Below are the code and all the weights of a small trained network. Each question names an input and a target symbol and asks about switching units off, where a switched-off unit gives its printed mean instead of its output.

import numpy as np


def w(rows, s, z=0):
    codes = np.array(rows[::2]) - 128.0
    scale = np.full(codes.shape[1], s)
    scale[-1] = z or s
    return codes * scale


def norm(h):
    return h / np.sqrt((h * h).mean(-1, keepdims=True) + 1e-5)


def f(y):
    return y / 2 * (1 + np.tanh(0.7978845608 * (y + 0.044715 * y**3)))


def softmax(a):
    e = np.exp(a - a.max(-1, keepdims=True))
    return e / e.sum(-1, keepdims=True)


def log_softmax(a):
    a = a - a.max(-1, keepdims=True)
    return a - np.log(np.exp(a).sum(-1, keepdims=True))


def net(x, mask):
    ids = ['ΓΔΞΣβεημτ'.index(c) for c in x.split()]
    T = len(ids)
    res = E[ids] + P[:T]
    u = 0
    for l in range(2):
        q, k, v = (norm(res) @ M[l].T for M in (Q, K, V))
        z = softmax(np.where(np.tri(T) > 0, q @ k.T / 2**0.5, -1e9)) @ v
        res = res + np.where(mask[u], z, O[l][:, -1]) @ O[l][:, :-1]
        u += 1
        y = f(norm(res) @ A[l][:, :-1].T + A[l][:, -1])
        res = res + np.where(mask[u : u + 16], y, B[l][:, -1]) @ B[l][:, :-1]
        u += 16
    return log_softmax(norm(res)[-1] @ U[:, :-1].T + U[:, -1])


Q, K, V, O, A, B = {}, {}, {}, {}, {}, {}
E = w([
[150,93,155,169,186],'Γ',
[163,31,154,97,105],'Δ',
[176,110,194,189,97],'Ξ',
[144,87,111,165,204],'Σ',
[169,106,187,191,140],'β',
[115,66,85,98,186],'ε',
[11,250,33,131,159],'η',
[176,68,191,135,62],'μ',
[173,108,126,213,167],'τ',
],0.017)
P = w([
[108,104,177,116,189],'0',
[190,142,5,149,120],'1',
[93,102,167,148,164],'2',
[175,158,162,88,198],'3',
[64,90,172,161,161],'4',
[199,175,157,77,201],'5',
[50,79,148,182,148],'6',
[228,191,143,71,196],'7',
],0.012)
Q[0] = w([
[194,144,106,103,166],'0.h0',
[246,241,142,22,157],'0.h0',
],0.012)
K[0] = w([
[187,223,130,53,118],'0.h0',
[249,189,113,61,166],'0.h0',
],0.012)
V[0] = w([
[53,113,67,8,135],'0.h0',
[123,61,197,149,2],'0.h0',
],0.0068)
O[0] = w([
[44,255,108,176,72,2],'0.h0',
[254,234,96,19,167,126],'0.h0',
],0.0099,0.0051)
A[0] = w([
[109,99,168,135,106,162],'0.n0',
[150,183,121,147,200,253],'0.n1',
[116,173,151,152,1,140],'0.n2',
[137,204,135,200,172,141],'0.n3',
[126,113,113,123,134,76],'0.n4',
[90,51,118,94,168,113],'0.n5',
[139,129,185,164,91,158],'0.n6',
[135,122,146,180,115,105],'0.n7',
[98,239,109,159,134,85],'0.n8',
[158,115,126,120,137,74],'0.n9',
[156,92,180,110,39,155],'0.n10',
[157,118,210,150,140,197],'0.n11',
[143,92,71,147,96,103],'0.n12',
[98,129,70,106,180,223],'0.n13',
[127,123,165,107,62,148],'0.n14',
[114,179,97,97,59,171],'0.n15',
],0.016,0.0051)
B[0] = w([
[107,144,149,155,75,155],'0.n0',
[113,99,76,63,93,190],'0.n1',
[123,211,165,84,207,126],'0.n2',
[93,27,49,106,139,135],'0.n3',
[145,137,154,130,134,126],'0.n4',
[160,143,131,133,101,221],'0.n5',
[53,141,86,157,114,143],'0.n6',
[91,179,91,135,118,135],'0.n7',
[78,51,254,91,152,144],'0.n8',
[133,164,160,126,94,156],'0.n9',
[37,84,105,204,141,172],'0.n10',
[113,131,97,109,73,247],'0.n11',
[105,139,194,165,99,133],'0.n12',
[166,76,119,83,95,176],'0.n13',
[134,83,85,185,149,127],'0.n14',
[33,159,164,90,181,128],'0.n15',
],0.012)
Q[1] = w([
[223,141,31,255,130],'1.h0',
[155,13,45,82,60],'1.h0',
],0.0068)
K[1] = w([
[56,2,55,113,49],'1.h0',
[46,99,104,33,184],'1.h0',
],0.007)
V[1] = w([
[134,73,61,174,247],'1.h0',
[61,101,197,54,175],'1.h0',
],0.012)
O[1] = w([
[94,174,212,88,8,21],'1.h0',
[86,36,62,55,23,252],'1.h0',
],0.015,0.0019)
A[1] = w([
[107,183,63,114,50,93],'1.n0',
[4,146,47,147,126,190],'1.n1',
[156,116,97,156,86,135],'1.n2',
[183,199,105,30,154,160],'1.n3',
[154,143,80,119,143,190],'1.n4',
[142,121,159,72,143,117],'1.n5',
[104,87,170,135,134,80],'1.n6',
[124,74,162,129,140,95],'1.n7',
[116,130,52,77,94,131],'1.n8',
[166,145,104,110,171,82],'1.n9',
[145,238,113,49,84,253],'1.n10',
[127,136,112,154,69,139],'1.n11',
[134,129,94,99,151,49],'1.n12',
[73,129,103,189,118,179],'1.n13',
[100,230,164,151,173,204],'1.n14',
[202,126,178,98,142,146],'1.n15',
],0.018,0.006)
B[1] = w([
[71,132,127,108,159,158],'1.n0',
[92,127,27,100,127,203],'1.n1',
[72,131,129,124,112,255],'1.n2',
[90,93,252,141,192,145],'1.n3',
[90,163,153,101,114,192],'1.n4',
[166,122,62,106,148,149],'1.n5',
[127,126,149,158,115,151],'1.n6',
[146,135,142,168,114,215],'1.n7',
[92,214,130,152,118,228],'1.n8',
[114,143,123,105,98,149],'1.n9',
[91,105,106,100,184,132],'1.n10',
[117,116,143,90,128,169],'1.n11',
[130,141,133,136,104,127],'1.n12',
[78,142,129,36,175,173],'1.n13',
[107,117,155,126,189,126],'1.n14',
[126,163,105,121,137,226],'1.n15',
],0.015,0.0079)
U = w([
[236,146,135,50,154,188],'Γ',
[146,159,230,40,171,128],'Δ',
[218,81,62,155,108,104],'Ξ',
[108,239,131,110,68,109],'Σ',
[79,36,145,230,173,41],'β',
[61,121,86,95,188,140],'ε',
[148,129,196,210,124,254],'η',
[103,148,122,134,155,87],'μ',
[54,81,255,125,99,46],'τ',
],0.016,0.0062)

Each question gives the input, a string of symbols that net reads in full, and the target symbol t.
The units are the heads (2 rows each of Q, K, V and O) and the neurons (one row each of A and B). Each row of codes is followed by its name. A weight is (code - 128) times the scale printed after its matrix; where a second scale follows, it is the last column's (O, A, B and U).
mask holds one flag per unit, layer by layer, with each layer's heads first. A switched-off unit (its flag False) gives its mean, the last column of its rows in O or B, instead of its output. The means were averaged over made-up inputs and are rounded, as every weight is.
A unit's drop is (log p(t) with every unit on - log p(t) with that unit switched off) / (log p(t) with every unit on - log p(t) with every unit switched off).
The circuit of an input: a set's keep is (log p(t) with only the set's units on - log p(t) with every unit switched off) / (log p(t) with every unit on - log p(t) with every unit switched off). Starting from the 12 units with the biggest drops (on a tie, the unit counted first), units are removed one at a time, each time the one whose removal leaves the highest keep (on an exact tie, the one counted first), for as long as the keep stays at least 0.8.
circuit, biggest first: the units of the circuit, biggest drop first
unit that matters most: the unit with the biggest drop
k most important neurons: the k neurons with the biggest drops, biggest first
k most important neurons of layer l: the k neurons of layer l with the biggest drops, biggest first
input Ξ ε Γ, target Γ: unit that matters most => 0.h0
input Δ Δ μ μ Γ ε, target Δ: circuit, biggest first => 0.n10, 1.n3
input η Σ Ξ, target ε: circuit, biggest first => 1.n1, 0.n6
input ε Σ Δ β, target τ: 3 most important neurons => 0.n11, 0.n6, 1.n13
input Δ Σ Σ Σ Σ Δ Δ ε, target Σ: 4 most important neurons of layer 0 => 0.n13, 0.n10, 0.n8, 0.n11
input Ξ Ξ Δ Σ Δ Ξ, target τ: circuit, biggest first => 0.n10, 1.n1
input β Σ τ, target Ξ: circuit, biggest first => 0.h0, 0.n10, 1.n8, 1.n3
input β τ β Δ, target η: 2 most important neurons => 0.n10, 1.n1
input ε ε Δ Δ Δ Γ, target Σ: 2 most important neurons => 0.n10, 0.n11
input β Γ μ β τ Σ β Δ, target τ: 3 most important neurons => 0.n10, 1.n1, 0.n13
input τ ε Δ ε Ξ, target Σ: 2 most important neurons => 0.n10, 0.n11
input μ Ξ Γ Δ ε, target β: 4 most important neurons of layer 0 => 0.n11, 0.n1, 0.n13, 0.n9
input Ξ Δ Ξ Δ Σ μ, target Σ: 2 most important neurons => 0.n10, 0.n5
input ε β β Γ Σ, target Ξ: 3 most important neurons of layer 0 => 0.n10, 0.n5, 0.n13
input Ξ μ μ Γ ε Γ, target β: circuit, biggest first => 0.h0
input β β Σ β β ε Ξ, target Ξ: 4 most important neurons => 0.n10, 0.n5, 1.n8, 1.n13
input ε ε Ξ β β ε, target Ξ: 4 most important neurons of layer 0 => 0.n13, 0.n10, 0.n11, 0.n6
input ε Δ μ ε τ, target Δ: 4 most important neurons => 0.n10, 0.n8, 1.n3, 0.n5
input τ ε Γ Ξ Δ, target β: 2 most important neurons of layer 0 => 0.n10, 0.n12
input ε β β Δ, target Ξ: 2 most important neurons => 0.n10, 1.n8
